Below is a small trained network, with its code and all its weights. Each question gives an input and a class and asks what happens when units are switched off, that is, made to give their printed mean instead of their output.

import numpy as np


def w(rows, s, z=0):
    codes = np.array(rows[::2]) - 128.0
    scale = np.full(codes.shape[1], s)
    scale[-1] = z or s
    return codes * scale


def f(y):
    return np.maximum(y, 0)


def log_softmax(a):
    a = a - a.max(-1, keepdims=True)
    return a - np.log(np.exp(a).sum(-1, keepdims=True))


def net(x, mask):
    res = np.array(x, float).reshape(1, 3) / 4 @ E
    y = f(res @ A[0][:, :-1].T + A[0][:, -1])
    res = res + np.where(mask, y, B[0][:, -1]) @ B[0][:, :-1]
    return log_softmax(res[-1] @ U[:, :-1].T + U[:, -1])


A, B = {}, {}
E = w([
[111,42,185,108,104,38,119,173,65,113],'x0',
[114,115,160,94,56,200,194,115,96,207],'x1',
[250,196,101,168,97,127,169,121,42,118],'x2',
],0.017)
A[0] = w([
[151,155,111,120,150,161,102,123,157,153,69],'n0',
[119,111,164,99,70,191,160,92,105,186,77],'n1',
[40,55,116,118,152,129,106,118,183,153,115],'n2',
[197,184,107,195,117,97,174,128,6,128,81],'n3',
[136,146,100,186,209,74,65,135,143,27,105],'n4',
[92,106,141,99,77,180,193,101,91,201,113],'n5',
[133,89,154,115,75,62,114,158,67,115,54],'n6',
[111,151,88,173,147,158,116,84,168,179,186],'n7',
[132,191,111,158,153,183,139,70,151,126,82],'n8',
[160,206,109,111,135,167,152,100,239,116,95],'n9',
[147,142,101,142,106,136,157,115,69,88,214],'n10',
[123,45,165,121,118,74,118,179,43,103,101],'n11',
[58,103,169,98,165,164,94,138,178,135,118],'n12',
[129,131,165,75,115,154,147,143,94,192,115],'n13',
[93,100,147,84,148,153,133,143,175,153,127],'n14',
[108,108,147,109,114,89,144,129,83,101,253],'n15',
],0.013,0.019)
B[0] = w([
[99,103,97,135,134,136,134,97,102,99,151],'n0',
[92,186,144,169,156,66,28,104,55,156,198],'n1',
[208,95,190,94,126,135,121,94,142,79,248],'n2',
[218,33,193,87,151,129,96,67,185,81,254],'n3',
[122,210,88,142,167,30,24,169,62,183,240],'n4',
[101,147,117,162,177,62,47,168,84,150,222],'n5',
[76,126,77,158,99,134,175,10,59,47,190],'n6',
[82,144,127,93,67,198,181,195,143,122,219],'n7',
[88,135,93,142,97,159,173,84,122,87,191],'n8',
[59,153,106,94,146,180,172,100,103,106,210],'n9',
[190,127,155,71,117,161,107,168,165,131,228],'n10',
[38,151,55,102,107,189,150,91,116,71,232],'n11',
[180,71,205,88,158,145,128,105,163,96,232],'n12',
[113,155,124,118,186,118,98,130,115,164,185],'n13',
[178,120,151,132,140,135,99,135,176,86,200],'n14',
[93,145,141,80,62,189,189,217,177,176,246],'n15',
],0.012,0.023)
U = w([
[206,98,156,102,133,153,128,86,148,93,107],'0',
[66,141,92,109,100,181,173,88,118,92,87],'1',
[118,158,114,120,157,80,90,135,103,150,119],'2',
[139,141,139,95,62,187,173,252,175,170,252],'3',
[156,105,120,153,136,129,141,119,148,171,110],'4',
[142,130,144,199,132,122,134,107,139,135,115],'5',
[149,125,110,162,104,125,126,136,154,155,111],'6',
[135,127,105,128,109,116,160,120,132,138,114],'7',
],0.018,0.016)

Each question gives the input, the list of numbers given to net, and the class t.
The units are the neurons (one row each of A and B). Each row of codes is followed by its name. A weight is (code - 128) times the scale printed after its matrix; where a second scale follows, it is the last column's (A, B and U).
mask holds one flag per neuron, in row order. A switched-off neuron (its flag False) gives its mean, the last column of its row in B, instead of its output. The means were averaged over made-up inputs and are rounded, as every weight is.
A unit's drop is (log p(t) with every unit on - log p(t) with that unit switched off) / (log p(t) with every unit on - log p(t) with every unit switched off).
most important unit: the unit with the biggest drop
k most important neurons: the k neurons with the biggest drops, biggest first
drop when u is switched off: that unit's drop, to one decimal
input [8,-6,3], class 1: most important unit	n11
input [-7,-8,-5], class 2: 2 most important neurons	[n4 n11]
input [-7,0,-8], class 0: 2 most important neurons	[n12 n2]
input [6,-7,3], class 2: 2 most important neurons	[n4 n7]
input [0,7,-7], class 0: 3 most important neurons	[n2 n12 n4]
input [-2,-3,1], class 3: 2 most important neurons	[n1 n5]
input [-6,-7,-1], class 2: 2 most important neurons	[n4 n11]
input [-7,-4,-6], class 1: 3 most important neurons	[n9 n3 n7]
input [-1,1,3], class 3: 3 most important neurons	[n2 n12 n6]
input [3,3,-2], class 3: 3 most important neurons	[n4 n3 n15]
input [7,7,-8], class 0: 3 most important neurons	[n2 n12 n14]
input [6,-1,4], class 1: 2 most important neurons	[n6 n11]
input [-1,-3,-3], class 3: 3 most important neurons	[n3 n1 n6]
input [6,0,2], class 1: most important unit	n6
input [-2,-3,0], class 3: 2 most important neurons	[n1 n5]
input [-4,5,-5], class 0: 4 most important neurons	[n4 n12 n15 n2]
input [7,-6,4], class 1: 2 most important neurons	[n11 n6]
input [-1,3,-1], class 3: drop when n4 is switched off	1.6
input [-3,-6,1], class 2: drop when n4 is switched off	0.9
input [6,3,4], class 1: drop when n11 is switched off	0.6
input [-2,2,-2], class 3: drop when n3 is switched off	0.9
input [-1,2,-2], class 3: most important unit	n3
